In the rows, 128 means zero.
Here are made-up objects, facts about them, and rows of numbers that follow some of those facts. Name the object behind each unnamed row.

Known rows:
Q_336: [144  90 150 123  88 161 127 167 168 145 144 129 126 132 156 128 123 105
 139 138 120  88 141 111 173 107 137 147 166 116 110 159]
Q_570: [119  87 119 178 138 165 131 145 181 154 125 105 160  85 153 144 111 111
 145 121 136  81 185 100 167 133 154 163 178 197 103 119]
Q_157: [108 120 172 126 126 172 151 183 131 141 141 114 114 148 137  86 141 122
  88 127 191 133 141 145 191 109 141 118 185 168 142 104]
Q_292: [135 157 129 113 150  62  98 105  98  85 114 107 127 126  87 124 101 163
 127 126 113 147 118 134  81 152 141 120  98  66 161 137]
Q_439: [142 153 126 128 162  43 106  95  85  77 102 114 130 115  94 125 113 155
 126 119  93 135 117 134  82 135 141 113  95  78 147 160]
Q_139: [ 97 122 112 161 202 110  92 114  89 130  93 119 152 142 110 170 120 189
 138  84 123 134 121 134  17 172 133 145  98 136 118  99]
Q_55: [130 154 127 100 160  65 106 109  93  82 113 112 122 117  97 119  93 165
 123 134 115 158 121 131  80 163 135 127  98  64 154 148]
Q_810: [107 112 102 149 154 165 144 129 169 138 124 116 145  63 144 114 112 101
 120 144 138 123 181 103 183 139 151 155 157 214 110 122]
Q_81: [109  76 121 169 135 208 107 157 164 177 121 138 147 140 150 147 160 124
 129  96 133  88 138 119 130 110 158 155 149 199  84 108]
Q_317: [135 154 128  99 160  62 111 107  92  87 117 109 122 118  93 121  98 160
 126 127 117 156 122 133  77 158 141 130  96  67 157 148]
Q_120: [135 117 134 112  91 158 129 146 163 130 143 137 115 120 137 101 132  95
 116 154 121 118 133 117 192 103 140 127 143 134 125 147]
Q_740: [ 98  91 107 145 149 217 107 149 161 154 115 143 134 116 139 111 159 125
  98 117 134 119 137 120 150 113 170 145 133 210  88 118]
Q_32: [103 118 172 114 139 178 160 189 128 135 140 118 108 138 148  81 129 127
  85 137 192 144 146 144 191 124 135 126 186 167 133 117]
Q_679: [114 111 176 124 129 180 143 190 138 139 139 106 118 143 137  79 140 129
  85 121 195 125 145 145 190 105 159 124 189 163 136 113]
Q_609: [143 104 134 128 105 148 124 146 157 115 128 136 121 108 142  97 140  95
 112 145  99  98 138 116 196  85 155 123 149 140 105 180]
Q_597: [161 121 129 100  84 137 143 136 152 158 161 132 121 123 115 109 164  66
 129 121 140 111 138 120 178  74 169 149 141 136 136 142]
Q_165: [142 111 139 126  79 161 107 150 175 129 138 126 125 129 125 100 140 101
 113 141 120  98 134 119 195  89 164 122 148 129 129 143]
Q_586: [182 167 116 105  81 106 174  76 107 120 136 163 140  86 125 168 100  88
 102 150 169 161  86 156 153 117  66  64 103 116  89  70]
Q_524: [ 89 160  84 177 152 110 195  81 127 148 140 122 143 103 162 168 122 113
 182 139 131 145 176 114 121 181  57 136 140 196 142  92]

Facts:
Q_10 {λ=592, Ψ=Q_507 Q_980 Q_297 Q_413, Ω=a, ζ=154}
Q_107 {λ=890, Ω=a, ζ=979}
Q_115 {λ=890, Ψ=Q_238 Q_292, Ω=a, ζ=154}
Q_120 {λ=890, Ψ=Q_740, Ω=a, ζ=979}
Q_127 {λ=592, Ψ=Q_558, Ω=a, ζ=979}
Q_13 {λ=82, Ω=b, ζ=154}
Q_139 {λ=932, Ψ=Q_998, Ω=b, ζ=154}
Q_157 {λ=82, Ψ=Q_292 Q_943, Ω=a, ζ=979}
Q_16 {λ=890, Ω=a, ζ=874}
Q_161 {λ=406, Ψ=Q_297 Q_925, Ω=b, ζ=29}
Q_163 {λ=406, Ω=b, ζ=154}
Q_165 {λ=890, Ω=a, ζ=874}
Q_173 {λ=890, Ψ=Q_419 Q_699 Q_683, Ω=b, ζ=29}
Q_18 {λ=890, Ω=a, ζ=29}
Q_180 {λ=932, Ψ=Q_578, Ω=a, ζ=154}
Q_187 {λ=592, Ψ=Q_197, Ω=b, ζ=154}
Q_19 {λ=815, Ω=a, ζ=154}
Q_197 {λ=932, Ψ=Q_541, Ω=a, ζ=29}
Q_201 {λ=25, Ω=a, ζ=874}
Q_203 {λ=815, Ψ=Q_740, Ω=a, ζ=29}
Q_206 {λ=932, Ψ=Q_541 Q_222 Q_274, Ω=b, ζ=154}
Q_207 {λ=82, Ψ=Q_967 Q_8 Q_165 Q_791, Ω=a, ζ=29}
Q_213 {λ=592, Ψ=Q_81 Q_87, Ω=a, ζ=154}
Q_222 {λ=815, Ψ=Q_13, Ω=b, ζ=979}
Q_236 {λ=82, Ω=a, ζ=979}
Q_238 {λ=932, Ψ=Q_558 Q_740, Ω=b, ζ=154}
Q_252 {λ=890, Ψ=Q_920, Ω=a, ζ=29}
Q_254 {λ=25, Ψ=Q_617 Q_81, Ω=a, ζ=154}
Q_255 {λ=25, Ψ=Q_427 Q_994, Ω=b, ζ=874}
Q_256 {λ=592, Ω=a, ζ=154}
Q_261 {λ=890, Ψ=Q_597 Q_252 Q_440, Ω=b, ζ=979}
Q_274 {λ=25, Ω=a, ζ=979}
Q_280 {λ=890, Ψ=Q_18 Q_998, Ω=a, ζ=29}
Q_282 {λ=890, Ψ=Q_633, Ω=a, ζ=874}
Q_292 {λ=890, Ψ=Q_894 Q_312, Ω=a, ζ=154}
Q_297 {λ=932, Ω=a, ζ=979}
Q_301 {λ=932, Ω=b, ζ=154}
Q_306 {λ=890, Ψ=Q_280 Q_588, Ω=a, ζ=154}
Q_312 {λ=890, Ψ=Q_306, Ω=b, ζ=874}
Q_316 {λ=592, Ψ=Q_870 Q_10 Q_837, Ω=a, ζ=874}
Q_317 {λ=890, Ψ=Q_380 Q_757, Ω=a, ζ=154}
Q_32 {λ=82, Ψ=Q_416, Ω=a, ζ=979}
Q_324 {λ=890, Ψ=Q_53 Q_6, Ω=b, ζ=154}
Q_328 {λ=25, Ω=b, ζ=874}
Q_334 {λ=592, Ψ=Q_115, Ω=a, ζ=874}
Q_336 {λ=890, Ψ=Q_934 Q_731, Ω=b, ζ=874}
Q_342 {λ=890, Ψ=Q_139 Q_943, Ω=b, ζ=979}
Q_347 {λ=890, Ω=b, ζ=874}
Q_355 {λ=815, Ψ=Q_201 Q_597, Ω=a, ζ=874}
Q_363 {λ=890, Ψ=Q_61 Q_570, Ω=b, ζ=874}
Q_374 {λ=932, Ω=a, ζ=979}
Q_38 {λ=932, Ω=a, ζ=154}
Q_380 {λ=890, Ψ=Q_81, Ω=a, ζ=154}
Q_387 {λ=82, Ψ=Q_328 Q_46, Ω=a, ζ=874}
Q_39 {λ=890, Ψ=Q_139, Ω=a, ζ=154}
Q_390 {λ=592, Ψ=Q_561, Ω=a, ζ=154}
Q_398 {λ=932, Ψ=Q_336 Q_213, Ω=b, ζ=154}
Q_402 {λ=890, Ψ=Q_586, Ω=b, ζ=29}
Q_408 {λ=25, Ψ=Q_115, Ω=b, ζ=29}
Q_413 {λ=890, Ψ=Q_517, Ω=b, ζ=29}
Q_416 {λ=82, Ψ=Q_427, Ω=b, ζ=874}
Q_419 {λ=82, Ψ=Q_115 Q_699 Q_588, Ω=a, ζ=154}
Q_42 {λ=25, Ω=b, ζ=874}
Q_424 {λ=25, Ω=b, ζ=154}
Q_427 {λ=815, Ψ=Q_910 Q_203 Q_163, Ω=b, ζ=874}
Q_435 {λ=890, Ψ=Q_588, Ω=a, ζ=874}
Q_439 {λ=25, Ω=a, ζ=154}
Q_440 {λ=932, Ω=b, ζ=29}
Q_459 {λ=82, Ω=a, ζ=154}
Q_46 {λ=890, Ω=a, ζ=154}
Q_463 {λ=406, Ψ=Q_580 Q_977 Q_6, Ω=b, ζ=874}
Q_471 {λ=890, Ω=a, ζ=154}
Q_490 {λ=815, Ψ=Q_925 Q_791, Ω=a, ζ=154}
Q_494 {λ=932, Ψ=Q_719 Q_977, Ω=b, ζ=979}
Q_498 {λ=932, Ψ=Q_306, Ω=a, ζ=29}
Q_506 {λ=932, Ω=b, ζ=874}
Q_507 {λ=890, Ψ=Q_222 Q_829, Ω=a, ζ=979}
Q_517 {λ=82, Ψ=Q_683, Ω=a, ζ=979}
Q_52 {λ=82, Ω=b, ζ=874}
Q_524 {λ=815, Ψ=Q_554, Ω=b, ζ=29}
Q_53 {λ=932, Ψ=Q_238 Q_925 Q_570 Q_328, Ω=b, ζ=979}
Q_531 {λ=82, Ψ=Q_324 Q_413 Q_959, Ω=b, ζ=979}
Q_536 {λ=890, Ψ=Q_222, Ω=a, ζ=154}
Q_541 {λ=890, Ψ=Q_887, Ω=a, ζ=874}
Q_544 {λ=890, Ψ=Q_306, Ω=a, ζ=154}
Q_55 {λ=890, Ψ=Q_494, Ω=a, ζ=154}
Q_550 {λ=25, Ω=a, ζ=874}
Q_554 {λ=25, Ω=a, ζ=154}
Q_558 {λ=890, Ω=b, ζ=154}
Q_559 {λ=25, Ω=a, ζ=874}
Q_56 {λ=406, Ω=a, ζ=154}
Q_561 {λ=592, Ψ=Q_173 Q_427, Ω=a, ζ=979}
Q_570 {λ=815, Ψ=Q_544 Q_699 Q_157 Q_713, Ω=b, ζ=874}
Q_578 {λ=82, Ω=a, ζ=874}
Q_580 {λ=592, Ψ=Q_238 Q_127 Q_683, Ω=a, ζ=154}
Q_586 {λ=890, Ψ=Q_789, Ω=a, ζ=29}
Q_588 {λ=82, Ω=a, ζ=979}
Q_595 {λ=25, Ψ=Q_427, Ω=a, ζ=874}
Q_597 {λ=890, Ω=a, ζ=979}
Q_6 {λ=890, Ψ=Q_544 Q_173, Ω=a, ζ=154}
Q_609 {λ=25, Ψ=Q_408, Ω=a, ζ=874}
Q_61 {λ=890, Ψ=Q_559 Q_252 Q_213, Ω=b, ζ=874}
Q_617 {λ=890, Ψ=Q_297, Ω=b, ζ=874}
Q_633 {λ=82, Ω=a, ζ=29}
Q_642 {λ=890, Ω=a, ζ=154}
Q_646 {λ=25, Ψ=Q_46, Ω=a, ζ=154}
Q_648 {λ=82, Ψ=Q_857, Ω=a, ζ=29}
Q_674 {λ=815, Ψ=Q_869 Q_347, Ω=a, ζ=154}
Q_679 {λ=82, Ω=a, ζ=874}
Q_680 {λ=932, Ω=a, ζ=874}
Q_683 {λ=25, Ω=a, ζ=154}
Q_694 {λ=406, Ψ=Q_127, Ω=b, ζ=874}
Q_699 {λ=82, Ω=a, ζ=29}
Q_70 {λ=890, Ψ=Q_609 Q_120, Ω=b, ζ=154}
Q_708 {λ=890, Ψ=Q_402, Ω=a, ζ=154}
Q_713 {λ=932, Ψ=Q_342 Q_297 Q_558, Ω=a, ζ=29}
Q_714 {λ=890, Ψ=Q_977, Ω=b, ζ=874}
Q_719 {λ=592, Ω=a, ζ=874}
Q_730 {λ=890, Ψ=Q_39 Q_550, Ω=b, ζ=874}
Q_731 {λ=592, Ψ=Q_829, Ω=a, ζ=979}
Q_740 {λ=932, Ψ=Q_312, Ω=a, ζ=874}
Q_747 {λ=25, Ω=a, ζ=979}
Q_749 {λ=890, Ψ=Q_595, Ω=b, ζ=154}
Q_75 {λ=406, Ψ=Q_694 Q_747 Q_256, Ω=a, ζ=979}
Q_757 {λ=82, Ω=b, ζ=154}
Q_770 {λ=932, Ψ=Q_206 Q_791, Ω=a, ζ=979}
Q_786 {λ=890, Ψ=Q_857 Q_163, Ω=a, ζ=874}
Q_789 {λ=890, Ω=a, ζ=29}
Q_791 {λ=592, Ψ=Q_595, Ω=a, ζ=874}
Q_8 {λ=932, Ω=b, ζ=154}
Q_80 {λ=890, Ω=a, ζ=29}
Q_81 {λ=932, Ω=b, ζ=874}
Q_810 {λ=815, Ψ=Q_46, Ω=a, ζ=979}
Q_82 {λ=25, Ψ=Q_498, Ω=b, ζ=874}
Q_822 {λ=82, Ψ=Q_977 Q_347, Ω=b, ζ=979}
Q_829 {λ=932, Ω=a, ζ=29}
Q_837 {λ=890, Ω=b, ζ=29}
Q_853 {λ=890, Ψ=Q_959, Ω=a, ζ=154}
Q_857 {λ=890, Ω=a, ζ=979}
Q_869 {λ=890, Ψ=Q_561, Ω=a, ζ=29}
Q_87 {λ=890, Ψ=Q_342 Q_699, Ω=b, ζ=154}
Q_870 {λ=932, Ψ=Q_206, Ω=a, ζ=154}
Q_887 {λ=82, Ψ=Q_127, Ω=b, ζ=874}
Q_889 {λ=890, Ψ=Q_578, Ω=b, ζ=979}
Q_89 {λ=890, Ω=b, ζ=154}
Q_893 {λ=890, Ψ=Q_336 Q_943 Q_588, Ω=b, ζ=154}
Q_894 {λ=932, Ψ=Q_280 Q_306, Ω=a, ζ=154}
Q_897 {λ=890, Ψ=Q_187 Q_920, Ω=b, ζ=874}
Q_899 {λ=25, Ω=a, ζ=874}
Q_910 {λ=890, Ω=b, ζ=979}
Q_915 {λ=890, Ψ=Q_424 Q_440, Ω=a, ζ=154}
Q_920 {λ=815, Ω=a, ζ=874}
Q_925 {λ=890, Ψ=Q_238, Ω=a, ζ=29}
Q_934 {λ=890, Ψ=Q_387, Ω=a, ζ=154}
Q_935 {λ=82, Ω=a, ζ=29}
Q_937 {λ=25, Ω=a, ζ=979}
Q_940 {λ=890, Ψ=Q_558, Ω=b, ζ=154}
Q_943 {λ=82, Ψ=Q_998, Ω=a, ζ=29}
Q_959 {λ=406, Ω=a, ζ=979}
Q_960 {λ=890, Ψ=Q_334 Q_180, Ω=b, ζ=979}
Q_967 {λ=890, Ψ=Q_719, Ω=a, ζ=29}
Q_977 {λ=890, Ψ=Q_544 Q_292, Ω=a, ζ=874}
Q_980 {λ=592, Ψ=Q_342, Ω=b, ζ=979}
Q_981 {λ=890, Ψ=Q_934, Ω=b, ζ=29}
Q_992 {λ=932, Ω=b, ζ=29}
Q_994 {λ=25, Ψ=Q_435, Ω=a, ζ=29}
Q_998 {λ=25, Ψ=Q_642, Ω=b, ζ=874}

Rows to name:
No name comes twice in this set of rows, the named rows included.
[145 118 132 143  91 135 124 130 155 124 132 140 124 119 132 108 153  85
 119 140  99  95 129 122 196  74 146 113 142 147 120 158]	Q_274
[144 117 133 148  87 136 119 131 157 122 130 139 124 124 130 109 153  88
 117 141  97  92 128 122 197  74 145 108 141 148 121 154]	Q_747
[184 171 118 117  68 102 166  73 110 122 135 160 147  93 117 173 109  88
 105 144 167 153  82 158 154 107  73  57 102 117  97  58]	Q_789
[ 98 178  75 173 142 112 177  62 131 128 131 125 147  85 132 150 127 106
 146 142 140 156 160 124 145 163  82 108 122 207 141  69]	Q_203
[107  73 120 157 144 212 115 162 161 173 119 140 142 131 160 142 151 128
 127 105 133  96 140 115 129 119 150 160 149 199  77 119]	Q_506
[137 150 124 116 172  45 116 100  82  75 105 117 124 108 102 121 107 155
 124 126  96 144 122 131  81 143 137 122  96  77 142 171]	Q_254
[ 99 185 145 146 118 119 188 116  92 133 150 124 115 170 126 123 157 125
 113 126 196 168 124 169 152 134  73  75 151 161 171  53]	Q_699
[ 99 101 104 145 147 207 119 139 153 160 121 149 134 118 138 117 162 116
 104 118 136 126 133 122 146 113 154 143 127 217  92 108]	Q_374
[147 108 138 144  92 144 112 140 164 120 127 131 127 119 131 102 149  94
 113 136  98  88 133 120 198  71 162 115 146 141 113 168]	Q_550
[112 113 178 139 118 179 130 189 143 137 136 105 121 154 130  84 144 132
  85 119 188 116 142 146 195 101 162 114 189 163 142 103]	Q_578
[134 105 136 101 103 170 126 160 166 123 139 132 114 107 145  93 120 107
 110 158 122 119 139 113 193 112 151 136 149 128 113 167]	Q_786
[142 155 128 142 151  41  94  91  91  76 102 111 135 125  87 128 119 153
 127 114  90 125 114 137  85 127 146 105  96  77 155 149]	Q_683
[127 159 117 121 100 109 194 102 112 136 155 152 114 136 163 162 121 103
 165 157 127 150 125 130 130 153  41 112 128 111 131 123]	Q_981
[ 93  98 102 134 158 212 126 144 151 154 120 151 128 112 147 114 154 118
 102 126 135 135 136 119 147 125 148 148 128 215  86 120]	Q_770

Now the same objects, written a new way:
Known rows:
Q_531: [101 125  78  82 150 114 179 145 171 159 123 119 132  68  87 123 122 119
 163 139 127 149 155 160 139 112]
Q_517: [118 131  80  87 143 112 176 144 163 173 136 124 133  68  86 127 131 105
 169 129 120 142 172 163 147 119]
Q_471: [141 128 111  92 118 127 163 135 155 185 143 128 144  81  93 125 148 107
 164 122  93 139 180 157 119 120]
Q_13: [ 99 114 111  82 125 106 153 129 152 171 134 128 144  86  77 121 139 112
 159 137 115 135 157 146 131 116]
Q_139: [128 117  99  92 120 123 161 126 159 181 126 124 143  77  84 118 136 113
 146 126 111 140 163 155 121 113]
Q_994: [154 101 187  85  99 121 137 132 117 197 194 142 154 111 102 108 154  81
 173 126 106 104 161 103 100 127]
Q_55: [145 131 113  90 118 130 169 142 159 182 141 124 140  80  99 127 146 108
 161 125  98 141 181 153 116 118]
Q_236: [116 131  81  88 143 113 175 145 162 173 137 124 134  66  85 126 132 105
 171 128 120 142 171 164 147 119]
Q_747: [128 109  72  93 154 120 173 125 157 180 156 132 130  72  87  98 124  91
 183 106 101 124 171 173 180 129]
Q_324: [122 120 105  85 123 124 162 129 163 173 130 124 143  85  89 122 141 119
 155 129  96 143 164 157 118 115]
Q_894: [149 127 105  97 114 127 164 134 154 191 138 126 142  74  89 123 143 101
 151 118 109 136 180 155 123 119]
Q_708: [176 120 127 107 117 114 139 161 161 181 151 130 147  50  87 136 146 117
 178 130  83 161 123 188 134 134]
Q_897: [100 130  70  91 147 125 184 132 155 166 111 138 152  65  99 117 114 139
 165 129  89 166 152 164 135 116]
Q_8: [125 114  96  93 118 119 157 120 158 183 126 127 146  80  79 119 138 111
 144 124 105 137 166 160 128 117]
Q_889: [122 128  69  85 146 130 185 141 181 163 117 118 133  69  97 124 124 124
 158 131 103 155 165 173 134 113]
Q_920: [135 130  49 111 131 119 164 119 146 213  95 147 166  57  94 109 113 117
 157 100 103 146 175 181 129 121]
Q_255: [102 109  76  90 158 123 185 132 154 161 130 140 140  66 107  96 100 124
 170 127 103 143 142 152 173 127]
Q_740: [128 133  70 102 131 122 184 131 154 186 118 141 149  61  98 122 116 120
 148 121  95 151 171 165 154 129]
Q_791: [ 89 136  86  87 135  94 171 146 148 176 115 140 151  68  95 133 117 124
 160 143 123 146 160 148 148 127]

Which object is each row?
No name comes twice in this set of rows, the named rows included.
[ 84 125  79  86 143 105 179 135 156 162 113 138 147  70  95 122 109 134
 155 144 109 153 146 153 157 124]	Q_416
[139 128  63  99 136 123 176 129 165 189 129 127 138  63  82 122 131 102
 157 113 106 142 182 179 148 120]	Q_297
[170 100 189  97  86 103 105 147 135 188 169 142 173  87  83 139 160 116
 167 148  76 145 101 151  88 134]	Q_402
[123 123  47 104 133 118 168 120 162 198  79 140 162  60 101 110 102 132
 140 116 110 151 162 180 131 120]	Q_570
[142 121 193  79  86 110 137 147 122 194 175 135 159 110  98 136 162  94
 158 147 119 118 162  97  74 120]	Q_207
[135  93 181  80 104 118 134 126 123 185 181 140 155 113  97 104 148  93
 167 134 108 108 144 104  98 122]	Q_408
[152 129 101  90 118 130 155 131 164 196 127 129 151  88 106 121 148 113
 170 110  76 139 189 174 105 119]	Q_56
[123 134  68  95 149 127 173 128 149 182 139 130 145  64  75 112 140 107
 192 104  95 154 177 179 125 107]	Q_597
[114 128  78  88 141 110 172 138 162 176 137 127 135  70  82 126 132 103
 169 127 115 139 174 167 153 121]	Q_588
[134 108 173  80  87 114 130 120 131 192 160 140 167 121  89 129 162 106
 151 139  87 124 159 121  76 120]	Q_837
[ 95 104  71  92 156 115 177 118 149 167 133 146 143  71  95  92 103 120
 171 121  93 138 144 160 183 131]	Q_328
[113 133 126  82 118 103 157 157 151 179 134 121 141  78  92 133 142 107
 162 143 142 134 168 133 110 115]	Q_390
[137 121  44 100 138 123 164 125 177 197  89 124 148  60  90 111 116 115
 146 110 124 143 173 190 121 110]	Q_222
[115 122  64  87 144 120 175 125 176 169 120 125 138  76  85 121 128 120
 159 125  93 149 168 182 146 118]	Q_910
[132 109 168  89  94 120 127 116 108 198 163 142 175 102  72 114 160 100
 165 125 108 130 151 114  54 103]	Q_440

